Here is a tiny trained network, its code and every weight. The questions are about switching its units off for an input and a target symbol, where a switched-off unit gives its printed mean instead of its output.

import numpy as np


def w(rows, s, z=0):
    codes = np.array(rows[::2]) - 128.0
    scale = np.full(codes.shape[1], s)
    scale[-1] = z or s
    return codes * scale


def norm(h):
    return h / np.sqrt((h * h).mean(-1, keepdims=True) + 1e-5)


def f(y):
    return y / 2 * (1 + np.tanh(0.7978845608 * (y + 0.044715 * y**3)))


def softmax(a):
    e = np.exp(a - a.max(-1, keepdims=True))
    return e / e.sum(-1, keepdims=True)


def log_softmax(a):
    a = a - a.max(-1, keepdims=True)
    return a - np.log(np.exp(a).sum(-1, keepdims=True))


def net(x, mask):
    ids = ['Θβεζηλστφ'.index(c) for c in x.split()]
    T = len(ids)
    res = E[ids] + P[:T]
    r = norm(res)
    for j in range(2):
        rows = slice(4 * j, 4 * j + 4)
        q, k, v = (r @ M[0][rows].T for M in (Q, K, V))
        z = softmax(np.where(np.tri(T) > 0, q @ k.T / 4**0.5, -1e9)) @ v
        o = O[0][rows]
        res = res + np.where(mask[j], z, o[:, -1]) @ o[:, :-1]
    y = f(norm(res) @ A[0][:, :-1].T + A[0][:, -1])
    res = res + np.where(mask[2:10], y, B[0][:, -1]) @ B[0][:, :-1]
    return log_softmax(norm(res)[-1] @ U[:, :-1].T + U[:, -1])


Q, K, V, O, A, B = {}, {}, {}, {}, {}, {}
E = w([
[109,132,206],'Θ',
[121,89,137],'β',
[63,100,141],'ε',
[120,145,137],'ζ',
[91,150,142],'η',
[94,150,188],'λ',
[222,253,158],'σ',
[80,140,131],'τ',
[86,19,94],'φ',
],0.016)
P = w([
[220,139,69],'0',
[13,63,205],'1',
[197,177,216],'2',
[7,78,187],'3',
[195,174,215],'4',
[5,81,180],'5',
[194,175,219],'6',
[15,71,191],'7',
[223,172,254],'8',
[7,68,175],'9',
[129,146,30],'10',
],0.0099)
Q[0] = w([
[119,96,157],'h0',
[109,75,158],'h0',
[102,85,138],'h0',
[68,15,121],'h0',
[108,123,130],'h1',
[7,58,177],'h1',
[21,19,204],'h1',
[83,229,107],'h1',
],0.016)
K[0] = w([
[118,124,100],'h0',
[120,121,81],'h0',
[132,129,95],'h0',
[163,118,33],'h0',
[150,139,111],'h1',
[252,148,46],'h1',
[243,100,75],'h1',
[45,174,102],'h1',
],0.021)
V[0] = w([
[91,199,101],'h0',
[4,176,133],'h0',
[194,171,247],'h0',
[112,138,15],'h0',
[145,168,61],'h1',
[140,138,27],'h1',
[237,130,214],'h1',
[114,86,98],'h1',
],0.016)
O[0] = w([
[203,165,152,191],'h0',
[218,49,152,106],'h0',
[108,137,243,254],'h0',
[165,199,55,108],'h0',
[120,79,195,223],'h1',
[106,111,228,197],'h1',
[8,59,47,189],'h1',
[119,178,156,78],'h1',
],0.017,0.0042)
A[0] = w([
[179,222,94,199],'n0',
[162,161,104,110],'n1',
[128,215,211,13],'n2',
[37,254,146,117],'n3',
[34,161,156,194],'n4',
[103,157,101,76],'n5',
[74,198,114,4],'n6',
[129,225,10,117],'n7',
],0.018,0.0041)
B[0] = w([
[151,241,180,163],'n0',
[131,172,114,128],'n1',
[84,49,42,254],'n2',
[183,117,225,218],'n3',
[207,132,95,243],'n4',
[100,117,114,127],'n5',
[71,169,117,139],'n6',
[85,47,1,160],'n7',
],0.029,0.0094)
U = w([
[88,100,98,157],'Θ',
[21,157,204,166],'β',
[169,146,112,165],'ε',
[128,148,185,173],'ζ',
[251,61,100,73],'η',
[94,115,120,86],'λ',
[91,118,207,1],'σ',
[163,188,172,202],'τ',
[142,148,116,167],'φ',
],0.015,0.0042)

Each question gives the input, a string of symbols that net reads in full, and the target symbol t.
The units are the heads (4 rows each of Q, K, V and O) and the neurons (one row each of A and B). Each row of codes is followed by its name. A weight is (code - 128) times the scale printed after its matrix; where a second scale follows, it is the last column's (O, A, B and U).
mask holds one flag per unit, heads first, then neurons. A switched-off unit (its flag False) gives its mean, the last column of its rows in O or B, instead of its output. The means were averaged over made-up inputs and are rounded, as every weight is.
A unit's drop is (log p(t) with every unit on - log p(t) with that unit switched off) / (log p(t) with every unit on - log p(t) with every unit switched off).
The circuit of an input: a set's keep is (log p(t) with only the set's units on - log p(t) with every unit switched off) / (log p(t) with every unit on - log p(t) with every unit switched off). Starting from all 10 units, units are removed one at a time, each time the one whose removal leaves the highest keep (on an exact tie, the one counted first), for as long as the keep stays at least 0.8.
circuit, biggest first: the units of the circuit, biggest drop first
unit that matters most: the unit with the biggest drop
k most important neurons: the k neurons with the biggest drops, biggest first
which heads matter: for each layer, one digit per head in row order, 1 if its drop is at least 0.15 and else 0, layers parted by /
drop of u: that unit's drop, to one decimal
input η β λ σ η Θ, target η: most important neuron	[n4]
input Θ β Θ, target Θ: 2 most important neurons	[n3, n4]
input η β η β η β β η ε β β, target Θ: which heads matter	00
input η η τ η η η β, target Θ: which heads matter	01
input β β λ σ η ε, target β: which heads matter	11
input β τ ζ β, target β: circuit, biggest first	[h0, n3]
input τ Θ η ε φ σ τ Θ, target τ: 2 most important neurons	[n0, n4]
input β β τ Θ, target β: which heads matter	11
input τ λ β τ β β η η η φ, target τ: 3 most important neurons	[n0, n4, n7]
input β φ η η η η η ζ, target β: 3 most important neurons	[n6, n2, n3]
input β η σ η, target β: 2 most important neurons	[n3, n2]
input η β σ, target τ: 3 most important neurons	[n0, n2, n4]
input η ε η ζ η τ, target η: 3 most important neurons	[n4, n2, n0]
input η η σ, target τ: unit that matters most	h1
input η φ τ Θ, target η: which heads matter	10
input τ β β η β η, target τ: which heads matter	11
input η η η β τ β τ λ, target η: which heads matter	10
input τ λ ζ ε β β λ λ, target τ: drop of n4	0.1
input β ε η η η Θ η η η η, target β: drop of n2	0.6
input β β η η η ζ, target β: unit that matters most	h0
input β η β η β η ε η λ β, target β: drop of h1	0.9
input Θ λ ε η η β η Θ, target Θ: drop of n7	0.0
